Below are the code and all the weights of a small trained network. Each question names an input and a class and asks about switching units off, where a switched-off unit gives its printed mean instead of its output.

import numpy as np


def w(rows, s, z=0):
    codes = np.array(rows[::2]) - 128.0
    scale = np.full(codes.shape[1], s)
    scale[-1] = z or s
    return codes * scale


def f(y):
    return y / 2 * (1 + np.tanh(0.7978845608 * (y + 0.044715 * y**3)))


def log_softmax(a):
    a = a - a.max(-1, keepdims=True)
    return a - np.log(np.exp(a).sum(-1, keepdims=True))


def net(x, mask):
    res = np.array(x, float).reshape(1, 4) / 4 @ E
    y = f(res @ A[0][:, :-1].T + A[0][:, -1])
    res = res + np.where(mask, y, B[0][:, -1]) @ B[0][:, :-1]
    return log_softmax(res[-1] @ U[:, :-1].T + U[:, -1])


A, B = {}, {}
E = w([
[180,214,29,80],'x0',
[98,187,168,3],'x1',
[71,46,58,53],'x2',
[62,194,169,150],'x3',
],0.012)
A[0] = w([
[124,177,171,140,167],'N0',
[93,120,195,65,141],'N1',
[82,188,168,201,171],'N2',
[86,46,150,133,214],'N3',
[100,55,101,190,208],'N4',
[178,105,153,188,171],'N5',
[170,173,177,73,254],'N6',
[83,69,142,157,86],'N7',
[197,82,79,190,149],'N8',
[123,145,148,29,182],'N9',
[125,125,188,97,121],'N10',
[169,169,182,99,114],'N11',
[111,119,69,87,101],'N12',
[158,135,200,96,205],'N13',
[114,212,126,167,137],'N14',
[119,133,90,3,226],'N15',
[144,57,136,170,149],'N16',
[178,115,88,91,130],'N17',
[110,78,141,181,147],'N18',
[76,136,133,90,38],'N19',
[198,164,111,144,174],'N20',
],0.02,0.0072)
B[0] = w([
[129,166,152,211,186],'N0',
[147,20,104,247,208],'N1',
[36,191,225,207,214],'N2',
[150,54,234,74,212],'N3',
[166,75,238,26,228],'N4',
[170,202,181,71,204],'N5',
[177,135,49,243,215],'N6',
[97,125,190,77,185],'N7',
[117,210,161,34,224],'N8',
[107,60,44,183,224],'N9',
[155,69,175,194,172],'N10',
[168,170,134,185,180],'N11',
[77,107,85,17,179],'N12',
[206,97,119,219,187],'N13',
[37,198,141,198,188],'N14',
[54,75,41,81,251],'N15',
[215,80,201,8,202],'N16',
[78,176,20,73,174],'N17',
[135,148,203,58,196],'N18',
[157,49,98,165,166],'N19',
[153,215,31,150,182],'N20',
],0.012,0.024)
U = w([
[139,43,62,202,52],'0',
[192,224,79,193,40],'1',
[7,215,138,213,106],'2',
[140,84,207,90,94],'3',
[44,138,5,58,244],'4',
[180,212,111,73,91],'5',
],0.013,0.011)

Each question gives the input, the list of numbers given to net, and the class t.
The units are the neurons (one row each of A and B). Each row of codes is followed by its name. A weight is (code - 128) times the scale printed after its matrix; where a second scale follows, it is the last column's (A, B and U).
mask holds one flag per neuron, in row order. A switched-off neuron (its flag False) gives its mean, the last column of its row in B, instead of its output. The means were averaged over made-up inputs and are rounded, as every weight is.
A unit's drop is (log p(t) with every unit on - log p(t) with that unit switched off) / (log p(t) with every unit on - log p(t) with every unit switched off).
The circuit of an input: a set's keep is (log p(t) with only the set's units on - log p(t) with every unit switched off) / (log p(t) with every unit on - log p(t) with every unit switched off). Starting from the 12 units with the biggest drops (on a tie, the unit counted first), units are removed one at a time, each time the one whose removal leaves the highest keep (on an exact tie, the one counted first), for as long as the keep stays at least 0.8.
units of the circuit, in order: the units of the circuit, biggest drop first
most important unit: the unit with the biggest drop
top k neurons: the k neurons with the biggest drops, biggest first
drop of u: that unit's drop, to one decimal
input [6,-1,-8,0], class 1: most important unit : N20
input [0,-4,-3,0], class 5: units of the circuit, in order : N3; N1
input [7,-5,-5,-3], class 1: top 2 neurons : N20; N4
input [1,7,2,-7], class 4: top 3 neurons : N15; N17; N12
input [7,6,-6,2], class 1: top 4 neurons : N6; N20; N11; N13
input [-7,5,-1,7], class 0: top 2 neurons : N1; N13
input [-1,5,-7,2], class 2: top 2 neurons : N2; N14
input [0,-3,-8,-4], class 5: top 3 neurons : N8; N5; N1
input [2,-3,1,-2], class 5: top 2 neurons : N15; N9
input [5,-3,-1,-4], class 4: drop of N17 : 0.2
input [2,-8,1,-2], class 5: drop of N8 : 0.6
input [-2,2,8,8], class 0: drop of N1 : 0.1
